Where the symbols take the elements:
state | ! ~ @ $ § ^
Q861 | Q542 Q101 Q587 - Q640 Q413
Q553 | Q123 Q264 Q631 Q327 - Q569
Q137 | Q554 Q845 Q848 - - Q390
Q906 | Q468 Q515 Q983 Q322 Q898 Q345
Q327 | Q549 Q937 Q745 - - Q553
Q365 | Q898 Q157 Q468 Q431 Q173 Q949
Q915 | Q877 Q983 - Q302 Q698 Q34
Q413 | Q698 Q468 Q877 Q861 Q806 Q564
Q471 | Q508 Q981 Q560 Q157 Q186 -
Q940 | Q882 Q270 Q163 Q623 - -
Q499 | Q72 Q564 Q469 Q703 Q981 -
Q973 | Q295 Q91 Q769 - Q247 Q142
Q848 | Q640 Q215 Q542 - Q137 Q393
Q983 | Q423 Q881 - Q309 Q906 Q641
Q913 | Q270 Q569 Q917 Q87 - -
Q34 | Q78 Q641 - Q915 Q433 -
Q957 | Q342 Q393 Q254 Q518 Q264 Q350
Q367 | Q831 Q915 - Q808 Q254 Q654
Q433 | Q564 Q345 Q34 Q698 Q168 -
Q623 | Q390 Q173 Q806 Q554 - Q940
Q490 | Q156 Q940 Q981 Q21 - -
Q882 | Q940 Q913 Q168 Q390 - -
Q323 | Q504 Q654 - Q881 Q692 -
Q468 | Q906 Q142 Q423 Q101 Q365 Q731
Q560 | Q692 Q499 Q504 Q142 Q471 -
Q309 | Q368 Q578 - - Q322 Q983
Q504 | Q323 Q469 - Q912 Q560 -
Q390 | Q623 Q87 Q393 Q137 - Q882
Q917 | Q949 Q508 Q345 Q898 Q913 -
Q969 | Q937 Q554 Q999 - - Q21
Q270 | Q913 Q186 Q949 Q173 - -
Q631 | Q157 Q957 Q515 Q745 Q553 Q508
Q345 | Q731 Q692 Q641 Q906 Q917 -
Q295 | Q973 Q111 Q578 - Q745 Q515
Q698 | Q413 Q906 Q915 Q542 Q393 Q433
Q769 | Q578 Q481 - - Q973 Q912
Q667 | Q845 Q549 Q431 - - Q173
Q87 | Q173 Q553 Q898 Q845 - Q913
Q912 | Q881 Q831 - Q769 Q142 Q504
Q654 | Q469 Q34 - Q367 Q72 -
Q423 | Q983 Q912 - Q368 Q468 Q275
Q163 | Q168 Q949 Q564 Q806 Q940 -
Q254 | Q703 Q698 Q367 Q111 Q957 Q72
Q168 | Q163 Q917 Q433 Q393 Q882 -
Q549 | Q327 Q969 Q247 - - Q123
Q937 | Q969 Q137 Q518 - - Q264
Q350 | Q981 Q168 Q72 Q957 Q156 -
Q101 | Q322 Q973 Q368 - Q431 Q468
Q641 | Q275 Q323 - Q983 Q345 -
Q322 | Q101 Q295 Q309 - Q215 Q906
Q898 | Q365 Q631 Q906 Q215 Q87 Q917
Q508 | Q471 Q350 Q692 Q631 Q569 -
Q302 | Q587 Q309 - - Q542 Q915
Q123 | Q553 Q21 Q157 Q549 - Q186
Q186 | Q569 Q490 Q471 Q123 - -
Q554 | Q137 Q667 Q640 - - Q623
Q587 | Q302 Q368 - - Q861 Q877
Q578 | Q769 Q808 - - Q295 Q881
Q845 | Q667 Q327 Q215 - - Q87
Q831 | Q367 Q877 - Q481 Q703 Q469
Q999 | Q518 Q640 Q91 - Q969 Q342
Q569 | Q186 Q156 Q508 Q553 - -
Q981 | Q350 Q163 Q499 Q342 Q490 -
Q157 | Q631 Q342 Q142 Q247 Q123 Q471
Q808 | Q481 Q302 - - Q111 Q367
Q481 | Q808 Q587 - - Q91 Q831
Q247 | Q745 Q999 Q973 - Q549 Q157
Q469 | Q654 Q78 - Q831 Q499 -
Q745 | Q247 Q518 Q295 - Q327 Q631
Q564 | Q433 Q731 Q78 Q413 Q163 -
Q215 | Q431 Q745 Q322 - Q845 Q898
Q640 | Q848 Q431 Q861 - Q554 Q806
Q142 | Q515 Q703 Q912 Q973 Q157 Q560
Q431 | Q215 Q247 Q101 - Q667 Q365
Q949 | Q917 Q471 Q731 Q365 Q270 -
Q173 | Q87 Q123 Q365 Q667 - Q270
Q877 | Q915 Q423 - Q587 Q413 Q78
Q78 | Q34 Q275 - Q877 Q564 -
Q393 | Q806 Q898 Q698 Q848 Q390 Q168
Q542 | Q861 Q322 Q302 - Q848 Q698
Q111 | Q91 Q542 Q808 - Q518 Q254
Q342 | Q957 Q806 Q703 Q999 Q21 Q981
Q275 | Q641 Q504 - Q423 Q731 -
Q806 | Q393 Q365 Q413 Q640 Q623 Q163
Q264 | Q21 Q390 Q957 Q937 - Q156
Q21 | Q264 Q623 Q342 Q969 - Q490
Q156 | Q490 Q882 Q350 Q264 - -
Q703 | Q254 Q413 Q831 Q91 Q342 Q499
Q515 | Q142 Q254 Q881 Q295 Q631 Q692
Q72 | Q499 Q433 Q654 Q254 Q350 -
Q692 | Q560 Q72 Q323 Q515 Q508 -
Q731 | Q345 Q560 Q275 Q468 Q949 -
Q91 | Q111 Q861 Q481 - Q999 Q703
Q368 | Q309 Q769 - - Q101 Q423
Q518 | Q999 Q848 Q111 - Q937 Q957
Q881 | Q912 Q367 - Q578 Q515 Q323

The rows follow the links: the fewer symbols apart two elements are, the more alike their rows tend to be.

Here are some elements, each with a row of numbers. One shown again gets a slightly different row.
Q431 -> (-7, -18, -15, -98, 12, -26, 24, -54, 40, 22, -48, -13, 9, -15, -1, -59, 32, -23, -9, 4, 20, 18, -30, -25, 1, 30, 84, 91, -20, -73, -7, 42, 45, -14, 24, 2, -30, -45)
Q350 -> (21, 49, 4, 99, 4, 13, -5, 24, -43, -84, 27, -14, 58, -4, 9, 15, -24, 10, -75, 5, 4, 0, 49, 13, 55, -28, -46, -57, 47, 52, 4, -9, -32, 41, 0, -40, -3, 6)
Q469 -> (-27, 41, -20, 42, -63, 48, -8, 49, -30, -24, 85, -24, -37, -4, -2, 58, 25, -10, 45, 3, 71, -62, -6, 4, -23, 9, -28, -57, 32, 19, 16, -71, -27, -37, 14, -33, -6, -7)
Q393 -> (33, 33, 20, 5, 25, -15, 12, 6, -2, -4, -45, -4, 48, -43, 46, 15, -86, 55, -15, 60, -71, 47, 51, 11, 22, -45, -21, -28, -33, -14, 32, 64, 2, 38, -7, 54, 31, 23)
Q881 -> (-18, -65, 64, 30, 7, -13, -53, -2, -30, 37, -18, 50, -52, 30, -21, 27, 8, 25, 23, -35, -63, 4, -21, 31, -58, -11, -26, -30, -7, 81, -57, -26, -3, -11, -8, 23, 17, 47)
Q937 -> (38, -10, 42, -7, 76, 39, -8, -22, 48, 6, -68, 41, 86, 50, -7, -53, -88, -25, -10, -32, 7, 8, 1, 38, 42, -54, -18, 53, 56, 0, -29, -1, -40, 28, -15, 8, 3, 24)
Q468 -> (-54, -21, -6, -77, -46, -53, 15, 12, -7, 27, 11, -34, -62, -53, 4, 24, 55, 14, 24, 33, -29, -4, -25, -5, -65, 53, 50, -12, -85, -46, -6, 12, 58, -30, 16, 2, 9, -17)
Q302 -> (-14, -19, 25, -24, 71, 75, -5, -57, 38, 53, -32, 22, -50, -7, 25, -20, -28, -6, 70, -26, -15, -21, -11, -5, 8, -67, -21, 21, -5, -16, -9, 62, -16, 48, -34, 113, 5, 16)
Q254 -> (-41, -1, 70, 29, 15, 36, -49, 38, -23, -19, -39, -4, 27, -51, 22, 36, -44, 44, -13, -11, -33, -6, 40, 74, -1, -58, -29, -47, 10, 55, -40, -16, -9, 34, -18, 37, 20, 47)
Q631 -> (13, -45, 73, 44, 19, -66, -36, 11, -20, -23, -62, 31, 49, 13, -6, -23, -18, 42, -70, 8, -73, 65, 12, 48, -10, -13, 16, -14, -14, 63, -44, -11, 20, 30, 1, -23, 13, 26)
Q553 -> (72, -45, 35, 38, 29, -70, -16, 16, -3, 8, -68, 61, 52, 66, -26, -25, -42, 21, -33, 1, -61, 62, 3, 35, -7, 5, -6, 2, 15, 59, -23, -40, -4, -9, 3, -47, 25, 44)
Q769 -> (-53, -67, 22, -77, 3, 31, -24, -24, 43, 30, 15, 8, -39, 23, -17, -32, 53, -57, 50, -62, 55, -32, -59, 21, -45, 19, 54, 62, 21, -7, -57, -31, 8, -33, 9, 22, -19, -2)
Q101 -> (-48, -53, -7, -92, 10, 14, 2, -49, 29, 39, -1, -16, -36, -33, -3, -36, 69, -19, 25, -13, 16, 3, -41, -28, -17, 10, 72, 56, -29, -61, -12, 30, 46, -2, 0, 27, -33, -42)
Q365 -> (-5, -1, -21, -58, -46, -80, 43, 36, -1, 16, -17, -34, 2, -27, -11, 4, 32, 19, -3, 33, -30, 40, 1, -20, -36, 61, 75, 15, -68, -61, 28, 9, 66, -19, 43, -42, 2, -30)
Q518 -> (-11, -16, 51, -13, 68, 47, -11, -30, 38, -15, -64, 3, 84, -14, 13, -62, -52, -7, -36, -17, -2, 11, 27, 46, 39, -69, 20, 30, 56, 13, -42, 10, -3, 49, -24, 32, -10, 10)
Q345 -> (24, -3, -7, 88, -2, -24, -25, -14, -56, -29, 34, 3, -71, -11, -2, 24, 54, 52, -42, 23, -29, 44, -4, -51, 20, -5, -52, -56, -39, 62, 25, 58, 2, 24, -21, 4, -10, 0)
Q490 -> (27, 64, -43, 32, -37, -3, 32, 54, -3, -49, 61, -18, 64, 41, -5, 24, -14, -31, -7, 6, 62, -37, 31, 2, 34, 39, -14, -25, 57, -13, 30, -65, -23, -40, 21, -97, 1, -19)
Q808 -> (-28, -44, 51, -16, 78, 90, -36, -47, 37, 33, -36, 34, -6, 9, 11, -14, -40, -31, 45, -53, 10, -39, -11, 34, -2, -61, -31, 13, 48, 39, -33, -8, -42, 18, -30, 91, 5, 39)

Each walk starts at a row. The symbols on each line, taken left to right, move it on to the next element.
Each answer is a row, close to the row of the element it stands for.
(-29, -15, 61, 20, 11, 52, -47, 30, -15, 19, -8, 38, -8, -2, 1, 52, -72, 37, 40, -15, -28, -29, 17, 52, -31, -54, -56, -47, 19, 58, -30, -22, -25, 2, -33, 57, 41, 71)
§ $ @ ! ^ § ! @ $ § (-53, -43, 50, -15, 60, 76, -47, -40, 24, 7, -51, 2, 25, -31, 24, -37, -35, -12, -12, -43, 4, -15, 8, 45, 13, -78, 2, 8, 32, 32, -67, 20, 0, 39, -23, 72, -7, 20)
^ $ ^ ~ ! @ § @ § @ (-32, 21, -25, -69, -42, 27, 20, 31, 14, 47, 33, -26, -52, -45, 9, 72, -24, 9, 101, 19, -4, -69, 10, 0, -52, 8, -8, -25, -35, -57, 29, 0, 11, -36, 0, 48, 21, 20)
(34, -32, -29, -83, 21, -28, 34, -40, 56, 42, -37, 16, 32, 34, -11, -68, 14, -36, 10, -2, 22, 22, -33, -21, 17, 31, 57, 87, -5, -77, 9, 24, 18, -15, 19, -19, -20, -32)
^ ^ $ $ ! @ (16, -53, 22, -29, 73, -15, -6, -76, 40, 23, -76, 24, 20, -9, 6, -80, 3, 3, -45, -20, -39, 53, -14, -10, 37, -33, 39, 57, -20, -8, -10, 67, 17, 41, -10, 42, -13, -16)
~ ^ $ @ ~ ! (-84, -11, 25, -85, 7, 80, -4, -6, 46, -6, -13, -40, 27, -32, 13, -32, 4, -37, 14, -27, 56, -44, -6, 47, -11, -39, 47, 45, 26, -27, -57, -38, 19, -9, 11, 28, -23, -26)
(59, 41, -13, 114, 10, -4, -2, 35, -15, -48, 26, 27, 46, 50, -10, 20, -38, 6, -33, 10, 6, 6, 27, 1, 49, -26, -73, -35, 54, 40, 30, -17, -57, 14, 3, -52, 6, 21)
! $ ~ ! ^ ! ! (85, 71, -38, 80, 9, -6, 27, 11, -19, -25, 20, 14, 28, 40, 16, 22, -44, 14, -22, 35, -8, 26, 32, -40, 46, -19, -72, -35, 16, -6, 79, 34, -40, 15, -8, -20, 15, 7)
! ~ @ § @ § (51, 34, -65, 25, -37, -77, 40, 12, -15, -13, 47, -4, -11, 36, -18, 13, 46, -16, -8, 28, 24, 17, -15, -59, 13, 73, -3, -4, -8, -27, 56, 2, -1, -37, 28, -84, -11, -36)
(9, 14, -52, 27, -54, -1, 9, 6, -29, 8, 79, 10, -99, 14, -17, 52, 90, -3, 50, 11, 19, -24, -24, -61, -38, 61, -11, -19, -27, -8, 45, -8, 6, -33, 10, -17, -10, -16)
~ ! ~ $ § ! ~ (-62, 33, -7, -75, -55, 22, 18, 35, -3, 15, 14, -68, -27, -76, 26, 57, -11, 12, 52, 51, 11, -41, 32, 5, -29, 5, 21, -15, -53, -62, 8, 10, 47, -15, 13, 26, 11, -6)
@ § § ~ ~ ! @ ! (-76, -43, 30, -51, -62, -29, -36, 35, -28, -11, -2, -27, -15, -28, -22, 20, 51, -1, -1, -8, 9, -16, -32, 47, -78, 46, 56, -11, -42, 16, -51, -60, 51, -55, 19, -49, -4, 1)
(28, 38, -49, 26, -56, -61, 36, 11, -48, -36, 56, -35, -27, -4, -10, 8, 78, 1, -37, 44, 15, 23, 9, -62, 16, 75, 17, -23, -39, -29, 52, 25, 13, -17, 27, -68, -31, -58)
@ @ § § ~ @ (-47, 3, -25, 36, -67, -13, -13, 27, -41, -62, 87, -27, -46, -8, -33, 30, 96, -2, -21, -13, 46, -18, -26, -15, -28, 44, 8, -43, -8, 31, -3, -48, 4, -21, 22, -76, -6, -21)
§ § $ ! ^ @ § @ @ $ (-26, -53, 82, 39, 10, -24, -75, 16, -31, 3, -45, 32, -16, -24, -9, 25, 13, 53, -37, -31, -74, 27, -8, 47, -51, -9, 2, -35, -27, 85, -54, -9, 28, 0, -14, 8, 13, 32)
(-62, 5, 4, -48, -59, 40, -8, 58, -3, 29, 27, -23, -18, -11, 4, 57, -17, -7, 81, -11, 27, -86, -5, 54, -61, -4, -11, -18, 12, -7, -29, -67, 7, -44, 14, -1, 22, 45)
~ ! ~ ~ ~ $ ~ ^ ~ (3, -52, 30, 22, 8, -23, -34, -8, -14, 70, -19, 52, -91, 19, 6, 33, 9, 48, 46, 4, -87, 18, -23, -10, -33, -4, -36, -28, -67, 32, 15, 58, 11, -4, -7, 62, 26, 41)
§ ~ ~ $ ~ § (21, 1, 23, -25, 78, 30, 4, -51, 28, 12, -66, -3, 56, -28, 23, -56, -44, -1, -23, -1, -24, 23, 24, -16, 52, -71, 1, 36, 5, -31, 9, 62, 5, 59, -21, 66, -4, -4)
(44, -29, 10, -24, 80, -21, 20, -64, 46, 43, -70, 47, 18, 42, -10, -67, -20, 0, 3, -16, -37, 69, -11, -24, 37, -10, 22, 71, 2, -21, 8, 48, 1, 29, -10, 24, 10, -1)
! ~ ~ ! ~ ! ^ ! ! ! (79, 34, 3, 8, 24, -33, 40, 18, 15, 25, -55, 28, 60, 19, 29, 2, -107, 44, 1, 43, -67, 32, 36, -5, 35, -21, -36, 6, -17, -25, 35, 38, -26, 30, 7, 1, 30, 41)
! ~ ^ $ ~ ~ ! ~ ~ ^ (113, 22, -39, 85, 10, -69, 19, -11, -38, -11, 16, 46, 0, 45, -9, -2, 12, 18, -40, 30, -45, 57, -2, -70, 52, 19, -45, -11, -19, 28, 56, 45, -18, 9, -10, -41, 9, -6)
(-46, 60, -28, 38, -57, 38, -5, 56, -39, -67, 80, -49, -2, -25, -5, 52, 34, -17, 2, 3, 68, -56, 20, 14, -13, 11, -16, -59, 23, 12, -1, -56, -9, -25, 6, -40, -22, -20)
! § $ ^ ! ! § ~ ! $ (45, 54, -35, -70, -35, -33, 66, 59, 17, 22, -6, -31, 34, 12, 21, 19, -75, -21, 53, 56, 7, -7, 40, 8, 9, 59, 18, 21, -13, -91, 45, -5, 18, -23, 23, -35, 29, 7)
@ @ ! § ~ ^ @ ! (-16, 25, -45, 27, -61, -25, 15, 6, -47, -19, 80, -32, -81, -35, -11, 33, 110, 2, -5, 13, 26, -4, -18, -60, -25, 55, 4, -49, -49, -5, 42, 25, 19, -20, 12, -41, -20, -46)
